Below are the code and all the weights of a small trained network. Each question names an input and a target symbol and asks about switching units off, where a switched-off unit gives its printed mean instead of its output.

import numpy as np


def w(rows, s, z=0):
    codes = np.array(rows[::2]) - 128.0
    scale = np.full(codes.shape[1], s)
    scale[-1] = z or s
    return codes * scale


def f(y):
    return y / 2 * (1 + np.tanh(0.7978845608 * (y + 0.044715 * y**3)))


def softmax(a):
    e = np.exp(a - a.max(-1, keepdims=True))
    return e / e.sum(-1, keepdims=True)


def log_softmax(a):
    a = a - a.max(-1, keepdims=True)
    return a - np.log(np.exp(a).sum(-1, keepdims=True))


def net(x, mask):
    ids = ['ΓΛΞΣΦΨΩαβεζμπτ'.index(c) for c in x.split()]
    T = len(ids)
    res = E[ids] + P[:T]
    q, k, v = (res @ M[0].T for M in (Q, K, V))
    z = softmax(np.where(np.tri(T) > 0, q @ k.T / 2**0.5, -1e9)) @ v
    res = res + np.where(mask[0], z, O[0][:, -1]) @ O[0][:, :-1]
    y = f(res @ A[0][:, :-1].T + A[0][:, -1])
    res = res + np.where(mask[1:9], y, B[0][:, -1]) @ B[0][:, :-1]
    return log_softmax(res[-1] @ U[:, :-1].T + U[:, -1])


Q, K, V, O, A, B = {}, {}, {}, {}, {}, {}
E = w([
[113,161,117,140],'Γ',
[123,55,143,108],'Λ',
[105,134,131,127],'Ξ',
[114,91,135,123],'Σ',
[153,90,142,115],'Φ',
[133,197,98,145],'Ψ',
[67,135,121,142],'Ω',
[65,214,91,149],'α',
[19,122,104,136],'β',
[75,34,136,120],'ε',
[42,168,100,160],'ζ',
[20,64,124,131],'μ',
[251,154,116,170],'π',
[200,111,137,164],'τ',
],0.016)
P = w([
[174,139,76,59],'0',
[105,167,202,93],'1',
[137,147,133,109],'2',
[173,97,33,179],'3',
[97,159,240,146],'4',
[129,139,176,115],'5',
[180,78,41,239],'6',
[105,138,250,212],'7',
[153,125,173,132],'8',
[185,98,33,205],'9',
[171,136,108,51],'10',
],0.013)
Q[0] = w([
[143,205,247,135],'h0',
[167,117,39,148],'h0',
],0.015)
K[0] = w([
[153,148,174,251],'h0',
[188,180,77,11],'h0',
],0.017)
V[0] = w([
[232,255,127,149],'h0',
[207,36,181,62],'h0',
],0.0097)
O[0] = w([
[201,252,163,167,254],'h0',
[182,68,202,136,32],'h0',
],0.021,0.00076)
A[0] = w([
[177,166,175,127,91],'n0',
[87,6,88,107,52],'n1',
[154,170,218,207,254],'n2',
[156,134,114,162,65],'n3',
[183,123,243,149,88],'n4',
[230,119,24,64,227],'n5',
[115,254,71,131,108],'n6',
[168,89,40,225,227],'n7',
],0.0083,0.0065)
B[0] = w([
[137,117,65,119,186],'n0',
[201,204,117,162,243],'n1',
[110,151,108,2,251],'n2',
[150,131,146,148,142],'n3',
[93,15,96,147,184],'n4',
[12,147,154,164,173],'n5',
[150,48,168,201,254],'n6',
[92,160,174,83,182],'n7',
],0.0087,0.017)
U = w([
[115,221,227,105,174],'Γ',
[167,82,210,186,62],'Λ',
[52,192,254,62,129],'Ξ',
[118,122,232,141,175],'Σ',
[82,83,228,96,76],'Φ',
[222,236,170,161,102],'Ψ',
[63,148,163,118,143],'Ω',
[153,155,158,225,77],'α',
[105,203,53,114,69],'β',
[213,114,98,203,151],'ε',
[70,110,139,177,126],'ζ',
[183,150,3,185,71],'μ',
[219,177,85,100,98],'π',
[124,162,155,48,253],'τ',
],0.0093,0.0063)

Each question gives the input, a string of symbols that net reads in full, and the target symbol t.
The units are the heads (2 rows each of Q, K, V and O) and the neurons (one row each of A and B). Each row of codes is followed by its name. A weight is (code - 128) times the scale printed after its matrix; where a second scale follows, it is the last column's (O, A, B and U).
mask holds one flag per unit, heads first, then neurons. A switched-off unit (its flag False) gives its mean, the last column of its rows in O or B, instead of its output. The means were averaged over made-up inputs and are rounded, as every weight is.
A unit's drop is (log p(t) with every unit on - log p(t) with that unit switched off) / (log p(t) with every unit on - log p(t) with every unit switched off).
The circuit of an input: a set's keep is (log p(t) with only the set's units on - log p(t) with every unit switched off) / (log p(t) with every unit on - log p(t) with every unit switched off). Starting from all 9 units, units are removed one at a time, each time the one whose removal leaves the highest keep (on an exact tie, the one counted first), for as long as the keep stays at least 0.8.
circuit, biggest first: the units of the circuit, biggest drop first
top k neurons: the k neurons with the biggest drops, biggest first
input ε Ξ Γ Φ Ψ Ξ, target Ψ: circuit, biggest first -> (h0)
input ζ Σ τ ε, target ζ: top 2 neurons -> (n2 n1)
input Ψ Φ Ω π Ψ τ Λ β π ζ Ψ, target Ψ: top 2 neurons -> (n6 n2)
input ζ β Λ τ τ Ψ Σ Ψ τ β, target ζ: circuit, biggest first -> (h0 n2 n1 n6)
input ε μ Φ, target ε: top 2 neurons -> (n1 n2)
input π β Λ Λ Σ τ μ τ Γ τ, target π: circuit, biggest first -> (n2 h0 n4)
input π Φ π ζ Ψ Ξ Λ Ξ τ, target τ: circuit, biggest first -> (n1 n6)
input Φ π Ψ α α π ε, target Φ: circuit, biggest first -> (h0 n7 n6 n4)
input π ε Ψ ε β Σ τ Ψ τ β, target π: circuit, biggest first -> (n2 h0 n0 n4)
input α μ ζ τ Γ Γ Γ ζ Ψ τ, target α: circuit, biggest first -> (h0 n6 n5)
input β μ μ π α Ψ Φ μ Σ, target μ: circuit, biggest first -> (h0 n1)
input ζ ε Ψ Ω, target ζ: top 3 neurons -> (n2 n1 n6)
input μ β β ζ Ψ π Ψ α, target α: circuit, biggest first -> (n6 h0)
input Φ π Λ Ξ π μ Σ τ, target τ: circuit, biggest first -> (n2 n6 h0 n4)
input α β Φ Γ Ψ α Λ Φ Φ Ω ε, target ε: top 3 neurons -> (n1 n2 n7)
input ζ ζ Γ Φ, target ζ: top 4 neurons -> (n2 n1 n5 n6)
input ζ ζ Ξ, target ζ: circuit, biggest first -> (h0 n2 n1)
input Ξ τ Γ Φ Ψ Γ, target Ψ: top 2 neurons -> (n6 n4)
input ε β Ψ ζ, target ε: circuit, biggest first -> (n1 h0)
input Ω ζ Ψ Γ μ ζ, target μ: top 3 neurons -> (n1 n2 n5)
input ε Ψ Φ μ Ξ β, target μ: circuit, biggest first -> (h0 n1 n5)
input Ξ β Λ Ξ τ β ε ζ ε Φ μ, target μ: top 4 neurons -> (n1 n2 n6 n7)
input Γ Ξ ζ Γ Λ, target Λ: top 2 neurons -> (n2 n1)
input τ τ τ τ μ π Φ τ Γ, target τ: top 3 neurons -> (n2 n1 n6)
input τ Ψ Σ τ Γ ε α Ψ, target Ψ: top 4 neurons -> (n6 n4 n2 n5)
